In the rows, 128 means zero.
Each row of numbers stands for one node and depends on some of the facts below. Use the named rows to name the rest.

How the nodes are related:
babroplus (α a) (λ pemus britun)
bistun (α b) (λ povuflo totrun)
brastus (α b) (λ pligru)
bravodus (α c) (λ drinu)
britun (α a) (λ drinu)
broke (α a)
bugu (α c) (λ dramu trelek)
bunebral (α a) (λ sugur skugrum furom)
daflel (α b) (λ fedrok dremor)
dibus (α b) (λ drinu)
dramu (α c)
dremor (α a)
drikla (α a) (λ zani)
drinu (α b)
dririm (α b) (λ steflol rosus)
driskonu (α a) (λ pemus zudutrom gekliner)
druskaska (α a)
duge (α b) (λ dibus)
fedrok (α c) (λ geskil klukli)
flasos (α b) (λ muvu)
flelu (α a) (λ geskil)
fligral (α a) (λ muvu)
fliklam (α c)
furom (α c) (λ skugrum)
gagris (α a) (λ drinu)
geflo (α c) (λ drinu)
gekliner (α a) (λ tena gragran skugrum dramu)
geskil (α a) (λ trukeskol leme)
getur (α a) (λ noton)
giri (α c) (λ skatibri)
gragran (α c) (λ drinu)
gramasom (α c)
graplus (α b)
gresil (α a) (λ skatibri koskon tretri)
grifol (α b) (λ gagris)
grisa (α b) (λ teplodre dramu plepo)
grubek (α a)
gufus (α b) (λ dremor drinu)
kaskan (α c) (λ skiplu luplustir flelu)
klabruve (α b) (λ dremor migrom)
kleplan (α b) (λ bravodus)
kluki (α b) (λ teplodre vatri pofum)
klukli (α c) (λ broke)
koskon (α a) (λ migrom sestel)
kuzin (α b) (λ muva)
leme (α c) (λ skugrum)
lerin (α a) (λ povuflo)
librikam (α b) (λ vatri)
lumis (α b) (λ druskaska skebro)
luplustir (α c)
memas (α b) (λ skatibri sestel)
mepun (α a) (λ geflo furom)
migrom (α b) (λ skugrum sestel)
muva (α c) (λ furom)
muvu (α b)
niber (α a) (λ stenu sestel)
noton (α a) (λ leme)
nubrotrik (α b) (λ dramu)
nudal (α c) (λ gragran)
nuninus (α c) (λ dremor memas pleterik)
pamol (α a) (λ muvu)
paral (α a) (λ furom)
pasen (α a)
pelufle (α a) (λ tretri)
pemus (α a) (λ dremor)
piflaska (α b) (λ gragran vatri bunebral)
pitu (α b) (λ pasen tona drikla)
plepo (α b) (λ drinu)
pleterik (α b) (λ trukeskol leme)
pligru (α b) (λ furom)
plokonol (α b) (λ brastus sistar)
pofum (α b)
popos (α c) (λ trukeskol)
povuflo (α a) (λ noton vatri geskil stenu rosus)
pures (α c) (λ drinu)
rezona (α a) (λ dremor skugrum migrom sistar furom)
rike (α c) (λ zigik)
rosus (α b)
sestel (α b)
sistar (α c) (λ drinu brastus stoflon)
skaruk (α b) (λ furom)
skatibri (α c) (λ skugrum drinu furom)
skebro (α b)
skesom (α a) (λ skaruk leme)
skigim (α c) (λ sestel)
skiplu (α c) (λ stoflon)
skisker (α c) (λ sestel stoflon gramasom)
skona (α a) (λ pemus)
skugrum (α a) (λ drinu)
sogre (α b) (λ kleplan mepun)
sozoka (α a) (λ bunebral)
steflol (α b) (λ pemus sestel flasos)
stenu (α a) (λ vatri bunebral geflo pligru pleterik)
stidim (α c) (λ fliklam paral)
stoflon (α c) (λ skaruk drinu koskon)
stukal (α a) (λ trukeskol muvu)
sugur (α b) (λ drinu)
tago (α a) (λ muva grubek)
tena (α b) (λ geflo)
teplodre (α c)
tona (α c) (λ gufus tretri)
totrun (α b)
trelek (α b)
trenika (α a) (λ piflaska)
tretri (α a) (λ sugur)
troklik (α c) (λ muva)
trukeskol (α a) (λ skugrum)
truzi (α c) (λ gufus)
tura (α a) (λ sugur dremor pures vatri drinu muvu mepun)
vakos (α a) (λ duge teplodre pelufle flasos)
vatri (α b) (λ dremor drinu)
vaver (α b) (λ pures)
zame (α a) (λ giri trukeskol pligru flasos gramasom)
zani (α b) (λ broke gramasom)
zigik (α a) (λ skugrum)
zigrar (α c) (λ migrom stukal zame)
zudutrom (α b) (λ skatibri muva)

Named rows:
skisker: [152 154 103 126 168 112 113 153 117 129 123 146  87 172 128 154 117 150
 197 127 189 107 152  89 111 119 115 127]
sestel: [117 150 151 206 174 112 191 128 186 173 153 105 107 143 172 175 163  97
 125 153  54 137 212 116 135 164 104  83]
niber: [133 134 126 123 145 118 126 124 106 138 120 132  92 185 137 163 116 145
 177 110 165 103 150  92 135 107 118 113]
steflol: [110 133 140 140 160 109 132 130  97 154 117 131  86 167 157 179 122 130
 166 107 170 135 155  88 150 129 117  72]
dramu: [110 100 110 117 176  93 157 133 155 156  89 124  99  80 181 126 179  67
  74 147  56 120 127 231 153 167  90 103]
bugu: [131  70  83  60 181 107 109 147  92 129  63 151  66 127 155 124 140 105
 116 116 155  95  74 198 146 132  98 116]
gekliner: [128 116 103  67 131 113 112 123 108 134  80 148  88 139 143 137 130 123
 137 105 138  72 109 159 152 121 110 125]
pelufle: [138 178 135 106 139 111 133 139 134 142 113 143 122  82 169 145 125 104
 132 115 149 102 142 119 145 161 119 117]
tretri: [147 187 136 115 125 114 147 131 163 144 124 139 132  78 167 142 127 103
 128 123 111  95 164 121 146 163 114 124]
vaver: [145 167 139  78 105 124 123 123 128 135 110 141 128 112 164 137 107 118
 146 100 157  77 136 105 157 131 128 134]
pures: [136 174 142 100 100 119 146 117 156 147 120 137 139  89 167 139 128 104
 127 113 111  89 158 125 159 147 119 128]
gufus: [140 170 132 103 110 119 153 138 161 147 101 137 128 116 167 132 120 112
 161 104 129  95 156 114 160 149 112 127]
rezona: [150 138 108  86 122 121 102 116 101 124 108 149  95 180 126 155 103 152
 178 103 176  66 138  90 136  95 132 126]
skona: [129 130 135 117 146 117 152 135 117 146  98 130 100 169 162 152 118 121
 173  96 158 108 146  94 147 143 116  98]
pligru: [147 156 130 134 144 119 135 104 142 136 164 125 126 116 142 153 146 127
 107 151  91  90 180 134 135 110 130 130]
vatri: [114 162 157 121 112 119 160 124 168 151 123 113 136 116 168 134 131 101
 133 115  87 114 158 139 175 137 108 115]
kluki: [118 127 132  68 140 113 102 135  94 138  70 151 105 121 155 128 108 115
 154  88 188 106  92 137 167 125 113 113]
geflo: [130 168 135 107 102 117 146 111 166 139 125 129 132 104 161 133 131 104
 123 124  82  80 163 137 158 134 118 128]
pamol: [112 173 167 121 168 114 101 113  61 146 147 158 122  80 159 175 116 133
 106 124 192 137 133 109 156 109 139  97]
nuninus: [125 136 132 109 135 122 119 123 104 135 110 139 100 183 135 151 103 144
 187 110 173 105 145  88 146  98 114 118]

Which node is each row?
No name comes twice in this set of rows, the named rows included.
[145 156 121 131 147 114 128 110 123 140 142 141 106 124 139 158 135 133
 129 142 122  88 166 123 128 117 133 121]	giri
[129 170 126 126 168 113  88 128  91 130 152 153 102 129 123 166 116 150
 156 136 184 115 140 109 123  98 132 124]	zame
[116 145 149 119 151 119  96 119  93 130 157 138 123 133 129 145 109 144
 139 140 161 119 134 132 140  73 129 136]	popos
[121 113  98  51 150  99  97 138  88 135  57 159  76 112 154 132 128 111
 139  97 177  95  81 169 155 133 111 118]	grisa
[114 117 160 121 163 125 134 139  86 146 123 123 108 191 148 152 100 131
 177 104 185 147 130  89 159 102 111  99]	dririm
[139 140 129  90 118 121 137 128 118 138  89 142 101 155 162 146 109 125
 172  94 171  87 138  89 158 139 116 114]	babroplus
[103 150 143 120 162  97 151 131 145 159 103 127 119  60 190 139 153  76
  89 133  89 136 137 183 172 164  94  95]	teplodre
[135 145 130 113 153 120 117 162 129 131 121 138 121 167 130 126 101 134
 199 121 176 123 129 111 137 109  99 144]	daflel
[158 151 109  92 133 110 113 130 113 135 110 150  90 154 136 159 112 137
 168 109 177  81 146  87 130 121 127 122]	gresil
[148 136 147 135 162 141 149 142 150 135 165 111 152 136 145 115 124 108
 129 158 105 126 150 156 140 118 110 149]	luplustir
[149 157 118 103 113 124 126 120 142 138 129 141 117 128 140 142 120 129
 141 120 123  71 160 111 137 121 126 134]	sistar
[157 177 122 101 135 112 132 156 155 137 109 151 129  99 158 136 113 118
 166 108 160  93 143 106 134 161 109 131]	tona
[114 142 144 150 143 117 174 128 159 167 110 116 112 145 177 164 141 101
 146 118  98 123 179 111 155 160 104  91]	pemus
[ 93 122 178 157 155 134 173 124 142 161 150  90 151 157 164 129 124  97
 131 142  92 158 157 143 172 110 100 109]	rosus
[187 101 100  89 159 135 112  99  80 114 141 151  91 163 131 148 116 137
 105 142 150  36 149 116  98 108 154 137]	tago

The same nodes again, as new rows of numbers:
Named rows:
vatri: [ 86  76 173 111 146 153 134  87 117  96 141  91 111 125 140  92 146 164
 148 184 169  89 148 229 133 165 136 136  98 140 114 182  93 154 114 100
  55 138 166 123 149]
povuflo: [137 128 110 114 174 100 128  93  74 111 150 107 138 110 104 169 167 127
 148 146 167 124  97 126 104 170 143 150  95  46 119 142 152 157 162 131
  58  96 140 155 131]
stenu: [118 118 163  90 129  91 158 121  66 148 144  96 133 149 109 147 181 132
 135 196 187 130 123 117 112 108 118 143  88 112  59 112 102 159 136 153
  93  79 126 133 164]
lerin: [136 134 121 133 145 115 133 114 101 128 142 129 131 114 118 149 137 125
 136 129 136 126 113 128 119 147 139 137 114  89 130 131 140 133 146 133
 108 114 128 146 128]
noton: [164 118  90 104 152 158 106 145 142  57 139 101 142  96 142 154 141 109
 118  88 141 151  94  43 131 161 120 116 117  75 113 146 165 133 142 153
  83 115 100 107  94]
getur: [142 134 114 119 143 128 126 124 114 115 132 125 140 110 123 145 135 119
 134 122 135 130 115 106 127 150 134 130 116 107 130 131 146 131 139 145
 111 116 115 129 118]
bistun: [139 136 127 138 140 119 128 110 108 133 130 130 135 115 115 144 132 121
 138 128 136 131 124 131 121 150 138 139 119  92 134 129 143 133 138 136
 111 118 131 144 125]
rike: [127 131 140 146 126 128 134 121 126 139 120 140 129 120 117 141 133 122
 136 124 113 141 132 132 121 135 126 130 133 107 124 125 133 129 123 129
 131 134 122 121 122]
sugur: [103 120 164 122 179 159 150 142 142 120 160  79  80 161 177  40  87 168
 133 124 101  78 122 193 140 107 130 127 116 149 128 179 106 110 102 128
 129 109 119 116 123]
grubek: [136 144 119 157 130 120 117 108 115 140 124 140 141 110 120 149 118 115
 138 130 117 136 131 137 133 147 144 140 128 118 139 122 137 122 136 129
 140 134 128 141 120]
fligral: [161 148  80 191 141 109 151 148  85 147 162 145 124 122  76 137 178 157
 132 117 105  89 121 134 168 127 147 106 173 185 147 111  77  80 156 113
 107 175 140 118 129]
koskon: [121 133  76  98 123  93 117 123 192 154 113 142 131 142  77  77 115 151
 171 105 132 109  99  98 105 122 124 106  94 104 247 114 200 191 143 125
 129 148 130 144 166]
skugrum: [100 105 202 143 190 181  91 209 191 140 129  97  87 179 193  42 105 160
 143  96  73 124 127 176 106  95 120 112 153  99  94 176  93 166  86  99
 127 164 160 102  97]
trukeskol: [134  86 159 132 128 156 128 219 177 115 111 147 110 146 140 134 177 121
 123  81  81 182 116  78  91  88  90  95 195  87  64 130 113 148  97 110
 105 178 146  69  88]
zame: [116 102  81 130  76 110 168 141 130 119 133 118 121 138 121 127 158 114
 121 170 145 164 111  89 156  55 100 130 166 188  76  93 109 107 126 128
 147 122 108  96 120]
plokonol: [129 129 127 152  82 124 140 120 144 154 117 117 117 117 106 132 130 138
 144 137 156 137 135 119 163 129 120 116 136 101 101 136 130 138 122 118
 177 100 115 119 132]
skona: [124 106 132  95  97 149 115 125 130 106 113 132 157 111 135 131 133 109
 110 157 136 141 155  98 139 136 123 128 102 192 153 107 129 127 118 149
 128 153 110 104 134]
britun: [100 114 138 136 179 163 102 153 154 116 151  65 103 155 188  36  88 146
 132 143 117 101 118 179 160 103 135 138 113 173 120 166 101 131 120 123
 130 130 127 126 111]
tona: [139 128 148  80 111 149 235  83 124 113 130 160  87 103 104 128 103 142
 109  90  97 101 142 136 105 151 114 118 129 120 164 141 157  67  91 162
 141  91  62  87 141]
teplodre: [142 145 141 156 133 124 131 114 100 150 124 134 139 117 125 137 126 117
 143 136 118 126 143 126 131 153 136 143 121 113 147 116 132 127 135 139
 141 133 116 136 114]

Which node is each row?
No name comes twice in this set of rows, the named rows included.
[132 127 132 112 115 141 156 100 125 106 123 141 116 111 123 134 120 126
 120 115 124 117 141 128 125 148 121 125 124 126 145 132 143 103 110 136
 126 123 109 112 128]	truzi
[134 118 224 143 150 160 108 186 117 191  99 141 149 132 139 128 143 113
 138 138  85 172 170  98 104 125 132 132 121  98  95 113 106 173  98 161
 159 148 108  97 113]	gekliner
[115 122 138 105 136 117 102 178 206 157  93 164 125 165  97  84 140 151
 168  83 103 132 113 103  62 112 101  94 130  71 210 113 182 218 121 110
 116 192 164 126 149]	migrom
[131 110 205 148 139 149 115 188 166 158  96 166 111 146 130 134 148 132
 145  75  73 166 142 127  65 121 109 107 173  38  93 140 120 176  97 107
 134 177 158 102 102]	zigik
[162 148  71 198 140 107 159 158  83 150 172 142 124 125  68 130 190 162
 128 123 100  80 116 125 177 113 150  99 170 222 161  96  69  73 156 113
 102 190 138 112 139]	flasos
[125 129 162 124 130 105 157 122  95 159 127 133 122 133 109 145 150 131
 137 145 138 128 137 134 112 125 125 131 127 103  97 124 120 140 126 135
 128 103 124 128 146]	sozoka
[129 145 104 150 118 139  98 138 182 151 130  81  94 135 129  77  86 174
 168 115 151 102 111 129 181 130 123 100 118  90 129 178 146 152 128 104
 182  95 111 134 129]	stoflon
[123 134  96  97 132  90 124 125 142 145 128 129 138 139 105 100 133 133
 154 140 140 123 104  97 106 110 121 129  92 109 189 107 169 179 146 144
 115 127 124 143 155]	niber
[161  96  49 102 135 149 126 153 150  17 149 103 128  99 148 161 162 101
 103  99 141 168  67  39 130 125 103 120 153 105  91 136 152 115 146 138
  66 129 105  89  68]	geskil
[113 109 191 128 147 101 176 104  54 200 130 121 125 130  78 148 182 135
 159 182 151 145 145 166 107 136 148 145 105  63  59 135  97 168 129 137
 103  84 128 136 165]	piflaska
[ 96 112 172 143 186 162 111 151 134 152 151  66 105 155 177  39 104 148
 147 159 112 116 129 189 153 105 143 140 103 143 103 170  90 145 114 132
 133 114 121 124 120]	gragran
[ 98 110  60  52 134  97 146 122 171 151 116 153 146 134  92  92 114 121
 127 116 107 158  93 123 102  78 139 120 103 168 209 105 176 160 152 140
 112 132 135 145 173]	memas
[154 100 164 118 152 171  96 207 188  99 105 144 118 135 146 146 156 122
 126  57  86 173 113  67  78 133  99  93 168  36  91 146 144 173 104 121
 105 167 139  82  80]	leme
[ 94  90 160  94 121 186 137  98 159  64 131 110 102 120 164  78 105 161
 118 140 143  81 157 205 138 163 118 119 114 172 160 176 119 110  86 108
  95 150 142  98 131]	gufus

